Below are the code and all the weights of a small trained network. Each question names an input and a class and asks about switching units off, where a switched-off unit gives its printed mean instead of its output.

import numpy as np


def w(rows, s, z=0):
    codes = np.array(rows[::2]) - 128.0
    scale = np.full(codes.shape[1], s)
    scale[-1] = z or s
    return codes * scale


def norm(h):
    return h / np.sqrt((h * h).mean(-1, keepdims=True) + 1e-5)


def f(y):
    return np.maximum(y, 0)


def log_softmax(a):
    a = a - a.max(-1, keepdims=True)
    return a - np.log(np.exp(a).sum(-1, keepdims=True))


def net(x, mask):
    res = np.array(x, float).reshape(1, 8) / 4 @ E
    u = 0
    for l in range(2):
        y = f(norm(res) @ A[l][:, :-1].T + A[l][:, -1])
        res = res + np.where(mask[u : u + 8], y, B[l][:, -1]) @ B[l][:, :-1]
        u += 8
    return log_softmax(norm(res)[-1] @ U[:, :-1].T + U[:, -1])


A, B = {}, {}
E = w([
[107,210,64,94,100,116,172,127,112,180],'x0',
[137,54,87,144,7,169,165,58,76,168],'x1',
[119,90,184,132,98,112,183,236,183,223],'x2',
[97,116,125,143,162,135,137,109,129,152],'x3',
[161,108,69,139,158,169,100,161,139,149],'x4',
[123,172,187,120,103,196,43,128,96,174],'x5',
[144,97,146,31,165,171,165,115,110,121],'x6',
[177,116,135,120,154,43,101,123,50,195],'x7',
],0.012)
A[0] = w([
[101,142,176,138,114,104,147,119,117,115,56],'L0N1',
[116,46,159,152,149,120,99,104,103,112,109],'L0N2',
[82,149,212,119,94,80,167,72,98,96,136],'L0N3',
[174,110,60,143,151,187,110,141,119,134,128],'L0N4',
[166,96,130,103,152,32,80,116,73,187,2],'L0N5',
[164,98,98,141,135,76,186,119,141,99,8],'L0N6',
[148,173,121,249,84,82,94,107,157,140,8],'L0N7',
[158,95,151,18,165,173,169,98,107,135,30],'L0N8',
],0.014,0.0088)
B[0] = w([
[134,116,97,100,160,162,87,153,133,140,141],'L0N1',
[180,152,177,200,95,134,154,152,118,96,209],'L0N2',
[189,88,32,148,176,180,90,182,155,188,254],'L0N3',
[159,101,94,153,153,131,117,156,150,178,217],'L0N4',
[65,132,102,109,72,226,121,112,253,62,217],'L0N5',
[116,143,82,178,164,93,209,137,166,98,175],'L0N6',
[47,46,130,58,147,137,144,194,67,84,206],'L0N7',
[39,77,110,127,105,109,96,199,80,81,218],'L0N8',
],0.014,0.0058)
A[1] = w([
[91,89,112,164,105,157,139,172,171,160,254],'L1N1',
[107,155,206,109,107,217,23,120,65,194,88],'L1N2',
[45,232,52,57,108,118,184,128,123,157,76],'L1N3',
[110,161,150,151,110,175,75,162,91,159,26],'L1N4',
[103,191,33,89,114,106,136,117,84,219,110],'L1N5',
[126,189,186,52,250,39,84,134,187,90,87],'L1N6',
[52,147,93,252,111,94,90,149,129,146,49],'L1N7',
[139,144,46,150,182,130,56,13,51,26,54],'L1N8',
],0.011,0.0071)
B[1] = w([
[155,192,154,64,143,102,92,34,94,147,254],'L1N1',
[110,115,47,175,158,34,239,124,177,69,171],'L1N2',
[138,86,204,188,161,145,89,135,152,78,165],'L1N3',
[142,116,120,100,165,104,170,148,157,108,146],'L1N4',
[175,85,189,193,129,136,96,153,131,73,168],'L1N5',
[89,198,91,197,57,156,113,120,47,163,166],'L1N6',
[100,88,125,49,157,173,129,163,106,104,151],'L1N7',
[118,137,223,53,95,92,180,147,163,246,184],'L1N8',
],0.013,0.016)
U = w([
[119,164,106,175,74,142,128,64,45,139,250],'0',
[1,36,130,46,132,138,113,202,82,72,98],'1',
[147,156,241,60,112,75,177,108,170,227,85],'2',
[104,131,50,182,166,77,228,114,200,74,81],'3',
[190,81,242,224,129,174,77,133,148,42,76],'4',
[89,168,122,73,109,208,92,20,216,73,121],'5',
[200,104,42,107,199,168,56,139,148,189,73],'6',
[157,161,137,84,151,106,106,56,100,94,195],'7',
],0.014,0.016)

Each question gives the input, the list of numbers given to net, and the class t.
The units are the neurons (one row each of A and B). Each row of codes is followed by its name. A weight is (code - 128) times the scale printed after its matrix; where a second scale follows, it is the last column's (A, B and U).
mask holds one flag per neuron, layer by layer. A switched-off neuron (its flag False) gives its mean, the last column of its row in B, instead of its output. The means were averaged over made-up inputs and are rounded, as every weight is.
A unit's drop is (log p(t) with every unit on - log p(t) with that unit switched off) / (log p(t) with every unit on - log p(t) with every unit switched off).
The circuit of an input: a set's keep is (log p(t) with only the set's units on - log p(t) with every unit switched off) / (log p(t) with every unit on - log p(t) with every unit switched off). Starting from the 12 units with the biggest drops (on a tie, the unit counted first), units are removed one at a time, each time the one whose removal leaves the highest keep (on an exact tie, the one counted first), for as long as the keep stays at least 0.8.
circuit, biggest first: the units of the circuit, biggest drop first
most important unit: the unit with the biggest drop
top k neurons: the k neurons with the biggest drops, biggest first
top k neurons in layer l: the k neurons of layer l with the biggest drops, biggest first
input [-1,4,-1,-5,4,6,-7,6], class 1: most important unit -> L0N7
input [8,-3,1,1,-6,-6,-7,-7], class 4: circuit, biggest first -> L1N3, L1N2
input [7,-6,0,7,3,1,-1,2], class 4: circuit, biggest first -> L1N3, L1N5
input [-7,3,-3,-1,5,4,7,-1], class 1: top 3 neurons -> L0N8, L1N5, L1N3
input [-1,-1,5,1,-6,-5,-2,-3], class 6: circuit, biggest first -> L0N3, L1N2
input [4,-7,3,0,1,2,-8,6], class 1: top 2 neurons -> L0N7, L1N7
input [7,-4,6,4,-2,-2,-6,3], class 4: circuit, biggest first -> L1N3, L1N5, L1N8
input [6,-5,3,-1,-7,-4,6,-7], class 5: circuit, biggest first -> L1N8, L1N2
input [-8,-6,-1,-7,3,8,-2,-1], class 3: top 2 neurons -> L1N2, L1N1
input [6,4,-3,-7,3,-6,7,-7], class 1: top 2 neurons in layer 0 -> L0N8, L0N5
input [5,-5,-1,-3,2,-2,3,-5], class 0: circuit, biggest first -> L1N6, L0N5, L0N3
input [0,4,-5,8,8,8,-4,8], class 3: top 2 neurons in layer 1 -> L1N2, L1N4
input [2,-8,6,5,3,-8,-7,3], class 0: top 3 neurons in layer 1 -> L1N6, L1N2, L1N8
input [-8,-8,3,6,6,2,0,1], class 0: most important unit -> L1N6
input [3,6,-8,4,-4,-1,2,-8], class 2: circuit, biggest first -> L1N8, L0N5
input [4,-2,0,-6,6,6,2,-5], class 3: top 3 neurons -> L1N2, L0N3, L0N5
input [6,-5,7,8,-6,3,1,-1], class 7: circuit, biggest first -> L1N8, L1N1, L1N3
input [-5,3,-3,3,2,2,4,-2], class 4: top 3 neurons -> L0N2, L1N6, L0N7
input [1,5,-6,4,3,6,-1,2], class 2: top 2 neurons -> L1N8, L0N3
input [-2,2,8,-1,7,3,-1,-8], class 2: circuit, biggest first -> L1N1
input [-7,4,-6,5,-1,8,3,-2], class 3: top 2 neurons -> L1N2, L1N1
input [-3,2,-5,-6,6,-6,3,7], class 5: top 3 neurons -> L0N5, L1N2, L0N3
input [-7,-7,4,6,3,-5,0,5], class 0: circuit, biggest first -> L1N6, L0N3
